[128 = 0]
<87> [132 139 151 116 116 137  99 116 111 101 129 114 109 129 121  84 139 123
 188 145 153  93 117 164 105 157  98  93  99]
<87> [111 112 149 126  86 147 136  83 165 137 136 141 134  95 141 141 109  84
 134  90 151 108 123 133  97 177 139 147 116]
<87> [179 126 135 101 176 160 111 170 127  84  95 141  56 138  95  57 191 181
 152 209 150 137 122  60 114  79 119  88 168]
<95> [161 152 117 141 147 122  92 149 134 108 108 122 119 125 114 125 109 162
 129 129 118 148 125 115 135  98 129 101 147]
<88> [116 186  71  64  99  87  67 135 193  51 101  68 150  64 139  96  86 112
 126  75 122 154 134 113 162 145 171 184 161]
<88> [123 133 123 199 133 127 177 137 151 196 130 147 153 167 133 160 137 143
 102  91 135 142 142 105 121  70 139 201 126]
<100> [132 106 191 121  85 147 129  75 138 111 112 135  78  99 124 150 120 143
 160 139 179 105 115 128  70 173 101  84 136]
<100> [141 137 103 112 161 152  71 121 147  91 140 134 123 127 138 112 121  50
 148 161 151 153 129 111 154 141 149 120  72]
<93> [128 146 118 148 148 114 129 132  88 128 153 109 147 166 140 138 133 124
 142 131 125 123 125 162 155 129 113 128  75]
<95> [124  98 121 115 154 131 151 142  95 141 141 145 128 140 128 144 143 126
  94 163 100 140 131 121 151 122 131 107 135]
<85> [168 195 113  91 128  86  74 103 148   4 101  47  88  96 148 177  88 181
 143 119 174 172 113  90 166 150 137 122 124]
<93> [ 77 121 136 113  84 110 189 110 118 152 149 108 156 131 148 123 153 122
 129  88 130  88 129 162 120 163 123 192 119]
<88> [104 132 132 121 109 100 145 126 128 131 112 108 123 128 131 150 127 154
 119 128 138 140 139 128 128 115 121 152 152]
<88> [105 155 122 178 117  82 166 146 113 174 121 102 158 168 131 161 124 182
 115  92 120 135 143 153 135  77 112 181 137]
<85> [105 119 171 167  85 118 123  92 168 163  88 139 102 119 121 190  88 140
 132 128 179 156 149 122  78 102 110 133 157]
<93> [157  89 133 173 162 161 173  94 143 156 154 175 124 137 154 241 112 104
  59 126 137 172 124  61 147 130 165 135 101]
<100> [104  82 104 140 168 123 199 159  79 195 161 161 163 170 136 168 156 118
  54 153  71 147 143 123 171  97 141 147 132]
<100> [125 128 118 129 134 113 145 157 126 143 112 127 130 134 117 121 139 167
 105 131 107 139 137 114 133  89 129 141 171]
<95> [134 170  95 159 144 103 119 139 123 126 143  99 165 153 143 144 111 129
 127  91 118 140 128 144 164 112 136 164  90]
<95> [126 127 155 154  99 122 161  94 143 139 124 123 119 124 140 183 115 154
 121  97 158 127 125 117 106 138 124 150 130]
<95> [103 152 126 137 108  67 173 121 108 126 119  76 135 145 148 203 117 194
 100 104 136 152 138 133 152 111 117 175 144]
<85> [118 146 140 100  92 105  64 101 132  84 110  98 119  89 126 137  73 117
 160 126 139 129 126 170 119 169 111  79 129]
<85> [195 172 152 191 151 129  87 156 147 112  69 123  71 151  91 122 124 235
 163 147 167 155 126  85  91  39  99  91 169]
<95> [ 72 118 146  86  76 133  96 122 144 138 114 129 129 104 111  37 140  72
 189 142 145  84 141 184  81 154 105 130 135]
<100> [130 131 149 100 115 123  62 114 157  84  78 121  71  96 110 135  98 130
 153 184 173 168 141 106 105 116 115  80 163]
<85> [169 198 106 159 145  97  84 172 157  95  78  89 111 141 107 104 119 214
 149 114 143 160 134  96 132  47 124 147 167]
<100> [141 155 140 137 108 118 120 130 142 113 108 107 117 120 119 108 126 175
 153 102 142 113 121 130 105 120 116 134 148]
<87> [117  93 149 149 127 149 180 126 139 177 125 164 114 145 124 140 161 131
 109 143 145 129 138  96 102 101 129 157 145]
<88> [186 135 108 145 182 154  93 159 102 114 145 148 134 140 115 100 126 132
 128 138  85 124 109 127 150 121 133  65 109]
<85> [125 107 133 142 124 151 152 152 146 175 120 164 134 128 108  83 154 134
 120 119 109 108 133 116  98 100 133 144 166]
<93> [137 156 114 138 136 118 116 131 116 112 142 105 145 142 137 123 123 128
 144 108 125 121 120 148 147 136 126 135  93]
<93> [155 109 143 116 153 147 109 131 110 108 120 146  91 126 114 129 133 138
 130 180 130 139 122 110 124 126 118  64 138]
<88> [ 96 192  77  88  81  81 105 124 187  80 120  60 174  86 152  97 101 109
 137  39 131 126 133 138 154 154 164 231 131]
<93> [154 105 127 146 161 147 132 124 124 135 136 158 118 134 131 178 117 121
  92 151 121 159 126  93 143 119 143 100 123]
<95> [119 149 119  93 122  83 132 146 114  91 100  82 110 124 125 135 134 191
 119 144 128 149 135 118 147 107 119 137 173]
<87> [131 118 130 121 118 137 147 136 142 137 123 139 128 113 121 108 140 144
 117 112 115 114 125 114 113 127 136 138 160]
<87> [ 97 117 158 127  64 137 133  77 143 145 148 130 153  95 141 125 101  82
 156  70 137  74 117 185  88 204 120 133 102]
<95> [121 140 119 106 124 130  71 153 135 118 110 128 129 116 105  53 125 106
 166 147 118 117 135 156 116 118 117 102 141]
<93> [152 175  64 150 154 105 101 154 136 117 151 106 194 127 144 139  85 118
  96  57  71 146 121 138 188 122 166 157 105]
<93> [150 147 116 139 140 131  83 142 154 115 107 131 122 118 115 115 106 131
 134 129 128 149 131 112 127 101 136 114 142]
<85> [108 134 156 155 105 100 111  80 131 127 114 109 109 135 144 223  79 122
 136 142 182 167 142 141 122 130 108 119 102]
<95> [124 130 130  89 112 143 153 104 152  91 139 112 114 111 147 104 163 110
 144 116 164 106 116 100 124 171 144 176 109]
<87> [105  96 146 137 112 126 145 119  82 172 154 147 157 130 126 144 110 113
 118 119  85  96 124 192 120 161 107  83 120]
<87> [117 137 139 147 119 132 157 124 154 145 117 125 114 150 131 118 163 137
 145 127 175 127 137 102 106  99 126 190 123]
<88> [120 150 108  57 115  87  84 137 130  56  97  80 110  85 124 122 103 155
 124 146 119 154 132 125 154 140 131 106 177]
<88> [ 77 138 143 153  81 101 182 106 128 171 139 105 157 151 147 144 140 130
 142  81 153 100 138 167 110 134 112 207 105]
<100> [109 127  85 113 150 104 127 174 124 147 120 129 155 132 120 118 127 127
  84 139  79 160 149 120 166  83 147 148 167]
<88> [114 157 107 138 116  93 126 141 146 132 111 102 147 128 130 141 110 153
 115  98 123 149 141 128 141  97 135 171 151]
<85> [120 155 107  78 112  95 113  95 141  55 131  73 127  96 161 174  99 117
 118 109 148 153 123 116 169 177 150 154 111]
<85> [123 127 125 163 140 129 136 152 121 173 126 145 142 158 116 113 140 133
 129 132 117 128 139 138 121  85 119 139 129]
<100> [101  98 123 108 118 112 163 151 121 161 116 141 138 116 117 133 133 152
  80 132  85 135 142 123 130 108 134 134 195]
<93> [152 108 137  98 140 146  99 141 131 104 104 148  92 100 104 106 126 144
 123 170 116 138 125 102 116 123 127  65 175]
<87> [ 85  96 155 164 106 120 177 119  79 206 155 147 162 161 130 151 132 119
 124 119 105  93 134 197 110 137  95 122 108]
<100> [154 116 139 135 149 144 173 160 136 140 102 147  89 143 108 106 183 199
 111 154 135 133 129  62 108  71 129 144 186]
[123 103 125 148 151 126 159 145 107 168 132 151 133 153 125 160 137 138
  89 151 107 149 139 116 141  93 129 127 141]  <87>
[169 155 114 165 166 136  59 147 151 116 103 139 113 138 111 130  97 127
 141 152 139 172 135 104 133  75 132  94 123]  <93>
[163 148 138 161 150 130 110 143 122 120 110 126 103 150 113 128 131 174
 146 145 143 139 125 114 119  89 111 102 131]  <85>
[129 108 156  99  97 137 143  76 160  94 118 126  91  85 144 181 113 128
 114 125 168 138 120  88 110 174 141 128 143]  <85>
[144 162  96 102 135 120 131 138 114  84 157  91 157 124 144  88 143 131
 140  84 105  96 105 143 161 166 142 153  97]  <88>
[139 140 118 119 138 129 105 143 147 110 108 125 112 123 118 106 132 136
 134 144 137 145 133 104 129 104 134 130 146]  <100>
[143 132 109 125 142 134 109 139 163 118 112 138 122 111 124 131 116 124
 106 130 126 160 134  86 137 105 154 137 153]  <88>
[168 137 128 132 133 150  94 120 175  98 108 140 104  97 121 131 106 132
 127 118 145 147 120  81 115 125 149 113 146]  <93>
[133 154  61 134 144 102 131 155 131 134 157 114 206 117 147 146  90 116
  68  49  49 140 124 138 191 132 175 169 127]  <93>
[110 131  93 126 144 103  97 181 117 157 111 134 157 133 105 100 111 128
 106 144  71 152 151 151 150  75 129 114 170]  <93>
[122 125 127 127 106 131 159 107 154 132 138 127 142 110 144 147 125 121
 110  83 132 119 122 113 124 153 149 171 129]  <93>
[127 138 119 144 153 113 134 149 103 137 126 119 127 165 126 136 143 147
 126 155 129 146 138 128 147  89 117 134 119]  <87>
[121 130 135  95 107 145 129 110 154 101 129 120 114 107 134  86 152 105
 157 122 158 103 121 117 110 162 135 154 120]  <95>
[100 157 116  98 103 105 113 132 137 104 120  90 136 122 131  83 137 120
 161 117 143 114 134 152 129 137 122 165 124]  <95>
[127  73 151  96 151 159 117 113 136 119 108 170  66 118 119 158 139  95
 109 227 162 175 143  71 119 118 131  80 149]  <100>
[130 183 139 122  67 108  66  98 161  80 113  79 139  83 129  94  77 132
 193  56 149  90 112 182  97 179 114 123 117]  <100>
[ 99 126 127 163 126  90 108 155  90 183 113 132 155 152 109 152  89 144
 116 142  87 147 152 188 132  81  97  90 151]  <95>
[101 133 130 143 106  94  91 135 163 151  74 127 118 114 110 167  78 143
 111 144 139 184 162 121 114  68 123 128 188]  <88>
[ 88 141 132 115  89  92 138 116 137 129 113  96 134 120 135 142 118 139
 132 112 145 131 142 147 123 129 119 167 144]  <88>
[139 134 139 164 151 113 143 140 102 142 116 123 108 169 123 166 138 177
 124 160 144 153 136 117 133  78 106 120 129]  <100>
[128 126 130 125 122 152 110 121 147 129 136 142 132 119 126  88 133  86
 154 121 138 107 124 136 111 147 132 130 107]  <95>
[ 93 120 158 162 106 123 172 123  99 183 139 130 138 170 127 117 160 136
 157 126 146  91 135 174  98 118  91 153 104]  <87>
[129 127 113 143 139 135 158 157 142 159 125 143 140 142 121 101 157 142
 111 115 114 126 134 103 127  90 142 171 150]  <85>
[ 90  76 156  98 109 128 182 113 103 153 131 144 112 125 131 153 152 128
 103 164 128 121 136 129 115 146 116 122 154]  <95>
[148 130 137  89  99 152 117 126 166  93 114 130 112  75 115  62 137 142
 147  97 125  90 109 109  93 163 140 121 170]  <87>
[131 138 135 121 102 145 114  96 143 108 150 122 143 105 141 106 116  89
 160  85 138  89 109 154 114 190 133 130  88]  <100>
[124 142 144 127 100 113 126 115 145 116 106 109 113 115 126 136 119 159
 141 114 152 127 129 125 108 127 119 138 149]  <95>
[177  96 155 166 197 177 130 143  34 148 174 172 112 191 115 111 167 124
 156 198 107  94 104 163 131 134  87  18  56]  <85>
[178 213  87 168 150 100  77 148 154  81 117  78 146 138 134 130  93 170
 145  71 133 153 119 116 161  94 143 157 105]  <95>
[133 150 142 147 100 137 131  94 177 117 122 117 120 118 141 135 124 122
 153  86 180 119 122 108 102 142 137 177 108]  <93>

<294> [136 141 147 136 103 129 113 149 126 119 130 107 125 145 142 120 138 118
 117 131 142 133 122 127 120 161 137 141 158]
<282> [ 94 165 117  74 169 132 121 119 131 134 145 126 119 143 105 119 167 141
 105 145 140 101 152 145 124 167 174 172 119]
<283> [108 164 116 106 137 162 154 153 109 154 187 113  94 114 150 125 115 124
 124  99  74  91 160  86 173 125 121 118  86]
<282> [ 52  99 115 118 154 110 149 112 173 113 141 109  90 116  48 132 164 167
  43 171 116  90 132 170 114 149 144 140  52]
<286> [139 170 105 124 184 170 129 110 151 134 137 162 140 117 142 124 133 131
 217 134  94  93 152 113 139  99 133 110 120]
<294> [109 122 168 168  91  98 128 170 129 117 141 104 143 119 138 129 132 123
 108 148  90 151 109 103 153 101  82  99 136]
<286> [142 130 119 106 138 130 122 119 117 126 139 127 128 136 127 130  98 125
 140 104 111 137 128 110 132 124 127 132 139]
<282> [134 136 164 153 123 104 142 155  91 137 130 136 190 128 142 126 150 129
 124 164 160 160 108 121 135  92  69 108 181]
<283> [157 105  65 124 173 221 126 101 163 100 100 167 121 118 145 146  95 126
 175  83 135  90 154 112  69 123 136 116 117]
<281> [143 129 116 107 146 125 153  97 110 134 159 107  91 162 108 127  98 134
 121 147 118 116 150 136 134 153 129 127  89]
<281> [ 76 113 125  88 141  96 109 124 140 114 124 124 124 126 108 141 129 136
  88 126  83 141 141 113 137 115 142 144  94]
<281> [165 121 136 148 112 146 160 132  76 136 120 125 127 168 180 137 118 111
 121 163 177 137 166 123 110 139  93 105 117]
<282> [123  85 146 117  69  64 109 136  94 139  99 123 132 117 140 140  99 112
  87  83 124 191 105 117 152 105 129 139 130]
<282> [182 154 138 174 129 177 115 147 158  95 147 112 146 143 132 111 119 122
 182 131 135 112  95 119  98 153 107 113 210]
<294> [118 134 156 148 109 104 123 149 126 120 134 114 133 138 153 132 127 118
 136 157  82 146 139 101 153 106 102 103 115]
<286> [144 126 110 128 151 153 112 103 155 107  95 147 128 145 137 133 133 125
 164 143 141 117 149 139  93 140 151 131 124]
<282> [195 129 144 177  95 175 100 156 135  90  97 123 155 158 182 125 119 100
 166 123 177 143 114 114  72 159 112 119 216]
<286> [108 120 100 111 157 149 147 104 158 121 155 110  84 128  68 123 132 154
  90 133 132  82 129 161 108 170 153 145  90]
<283> [107 187 162 118 122  82 117 156 117 167 173 124 152  93 121 104 148 129
 163 112  72 139  94 109 210  92 129 133 160]
<286> [138 142 106 142 138 192 160 137 140 131 170 110  89 123 120 118 123 135
 121 116 134  71 136 131 116 164 126 120 112]
<286> [143 121 112  97 136 146 130 124  95 120 137 125 117 156 168 147  76 111
 132 107  92 141 170  76 131 116 109 116 104]
<283> [142 127 102 151 168 191 156 105 156 103 126 128 102 162 126 132 142 138
 137 188 159  74 171 153  73 167 125 110  89]
<281> [121  84 108 133 113 131 122 102 165 102 103 112  74 140 111 140 108 129
 101 127 116 117 143 147 100 160 159 131  69]
<283> [ 78 177  75  68 180 203 158 152 112 186 176 168 121  49 138 123 153 141
 124  40 118  58 151 100 166 103 152 149  99]
<281> [151  36 112 132  90 123  90  98 141  69  30 132 111 176 164 167  85 103
  95 124 156 178 160 127  49 148 145 131 100]
<286> [122 174 103 123 195 154 167 113 150 155 217 133 120  84  74 110 102 158
 195 113  38  74 110 108 189  80  99  93 107]
<294> [152 127 133 144 113 174 108 154 128 101  88 132 153 151 163 127 163 114
 108 133 220 126 128 142  56 179 138 152 196]
<283> [153 155 106 133 150 184 115 136 147 136 122 165 159  88 141 117 138 126
 189  76 151 105 104 123 116 114 140 133 187]
<294> [139 124 146 129 117 126  96 154 115 107  96 142 185 134 157 134 138 115
 126 117 161 167 111 108 100 116 111 139 204]
<294> [131 160 156 154 129 122 125 136 139 118 129 115 133 160 141 118 165 125
 150 198 132 120 145 140 125 149 126 119 133]
<283> [127 151 131 148 135 154 109 145 171 113 132 127 141 110 109 111 160 136
 146 124 141 103  96 143 109 148 144 140 177]
<282> [ 82  94 139 142 101  84 111 139 152 134  86 147 150  75 102 131 168 139
  90 113 146 149  88 157 131  99 143 142 130]
<286> [161  71 107 131 119 154 125 105 126  82  95 116 101 180 156 157  69 111
 111 132 129 144 168 107  72 148 112 111  96]
<281> [106 138 141  96 104 112 125 156  92 132 161  96 102 147 165 138  97 110
  95 108  63 145 162  71 169 126 118 127  95]
<283> [112 122 130 108  88 165 118 193  92 122 138 111 129 119 184 140 115 105
  61  58 134 138 138  69 120 141 114 143 156]
<294> [ 92 134 114 107 141 138 151 142 101 161 137 153 132  93 154 139 138 128
 116 107 110 117 157 102 160  85 116 118  84]
<282> [ 61  75 121  87 112  77 109 120 127 122  80 136 117 118 121 155 139 130
  47 118 118 160 151 130 125 113 156 154  63]
<294> [186 118 154 206  69 158 142 154 119 113 110 105 115 161 188 126 121 100
 144 161 169 131 136 130 100 160  96  91 144]
<281> [166 137 106 142 156 170 156  93 127 133 118 143 107 158 149 129 126 125
 175 169 158  96 172 149 104 146 132 109  92]
<286> [145  49 143 212  67 129 144 130 165  76  97  84  87 157 115 141 110 126
  70 176 153 132 117 158  69 167  95  91  95]
<282> [165 120 110 144 124 161 179 106  90 151 132 128  86 156 169 137 102 116
 140 152 151 107 182 133 127 140 111  96  61]
<281> [120 151 132 127 151 128 133 135 124 144 137 150 164 104 122 121 151 137
 150 130 134 125 113 128 143  98 115 125 155]
<294> [156 141 128 127  98 160 133 155  87 151 123 133 131 125 181 125 129 106
 124  87 180 130 134 118 124 147 133 140 160]
<286> [108 139 136 107 130 100 121 126 130 122 161 100 102 145 122 131 102 126
 127 136  47 134 146  97 166 122 127 121  90]
<294> [141 118 116 105 128 140  94 111 140  92  97 121 103 177 165 145 101 107
 143 131 101 138 176 104 100 155 158 137 103]
<281> [165 123 131 172 108 159 175 136  93 148 133 127 120 136 163 128 124 119
 130 149 177 116 143 137 120 133  90  95 116]
<283> [ 77  66 106  85 128 119 121 121 131  84 121 102  83 158 131 168  79 125
  44 121  56 143 184  80 111 126 120 124  36]
<281> [178 125 134 157 110 143 124 128 122 125 111 134 145 134 140 121 120 119
 157 119 176 139 103 142 105 140 121 125 182]
<282> [142 131 124 110 124 133 129 122 108 129 134 116 109 155 142 130 111 119
 120 126 133 130 149 122 125 153 138 137 119]
<283> [167 114 155 182 110 100 114 102 173  82 124  88 104 182 103 122 103 126
 165 198  93 139 116 148 112 156 119 100 126]
<294> [128 178 152 156 148 117 164 132 110 169 153 142 152 119 132 109 177 138
 170 191 144 109 132 151 167 105 104 104 126]
<281> [121 186 139 121 128 142 129 158 122 150 177 114 118 116 148 111 136 121
 156 112  82 105 133  99 176 129 133 127 134]
<283> [127 166 114 131 151 168 157 132 130 157 160 134 114 108 121 111 156 139
 143 128 148  77 133 146 138 144 139 130 120]
<286> [123 121 133 106 114 110 133 142  84 151 127 135 152 113 131 129 129 127
  89  96 167 153 110 126 136 118 119 147 158]
<282> [166 140  86 127 144 196 153  95 140 131 143 118  54 158 145 126 101 120
 162 127 129  69 180 140 109 184 163 122  65]
[142 148  88  98 152 151 183 103  86 209 166 159 112  70  95 110 125 147
 136  62 181  88 106 166 166 121 148 146 117]  <294>
[160 122 135 116 104 123  82 124 125 106  80 130 138 162 159 131 124 105
 137 115 166 161 130 131  92 163 164 159 175]  <286>
[101 143 133 108 133 104 100 131 173 115 162  99 117 110  53 107 138 150
 106 102  98 116  73 146 138 158 164 167 165]  <282>
[145 113 106 170 134 189 146 119 168 109 111 130 104 129 118 124 150 136
 126 149 184  79 132 169  69 172 139 121 118]  <286>
[139 139 128 172 154 162 124 140 164 112 121 160 174  99 141 128 137 131
 198 137 104 117 113 107 122  74  88  86 161]  <282>
[ 63 138 144 121 131 110 118 150 170  99 165  81  96 137  87 124 155 144
  69 164  67 105 133 123 137 158 139 138  93]  <283>
[161 157 120 164 144 175 148 124 162 123 169 109 105 130  98 105 129 140
 165 142 133  76 108 151 117 165 127 116 146]  <282>
[153 113 129 168 112 140 145 122 143 121 130 113 110 133 111 121 123 132
 127 143 154 114 110 156 108 152 120 115 130]  <294>
[ 98 108 121 155 116 118 121 126 183 132 108 141 121  69  84 120 157 145
 124 106 127 111  85 166 131 115 154 132 116]  <282>
[ 78  74 130 172  86 131 159 153 141 125 104 119  96 101 135 145 156 132
  46 147 144 113 144 144 113 126 111 105  51]  <281>
[117  95 112 126 158 113 122  93 165 100 116 135 130 127  80 138 111 147
 131 144 100 131 117 139 110 108 123 119 108]  <294>
[143 150  76  76 173 206 129 105 135 120 142 128  86 155 131 127 117 128
 130  98 152  74 172 129  86 193 178 163 114]  <286>
[138 136 105  81 126 180 153 155  54 150 157 124 114 141 188 141  93 108
  88  72 146 122 174  75 130 140 111 136 120]  <286>
[136 122 113 123 161 126 142 104 123 144 123 162 162 102  97 126 131 146
 148 121 157 129 103 149 125  95 116 127 149]  <294>
[174 103 114 189 116 195 138 125 160  94 100 127 109 147 155 133 118 118
 153 147 165 100 141 140  66 159 115  97 126]  <286>
[140 147 156 154 109 111 109 149 119 141  98 154 176 113 170 124 155 113
 175 135 141 156 115 121 144  92 118 118 172]  <286>
[ 97 192 104 120 179 182 190 128 131 178 197 128  86 104 103 104 183 155
 129 158 139  32 160 160 157 157 146 128  68]  <283>
[113 129 140 118 122 102 115 136 117 124 127 128 132 136 163 142 107 113
 144 132  60 155 155  81 162  88 111 107  99]  <294>
[137  91 169 199  66  95 120 150 142 108  86 114 140 131 142 130 144 118
 111 166 153 161 102 148 111 126 103 104 143]  <286>
[110 157 182 165  87  76 111 167 128 140 129 119 151 116 162 119 157 113
 157 159  80 158 117 108 185  91 111 105 137]  <286>
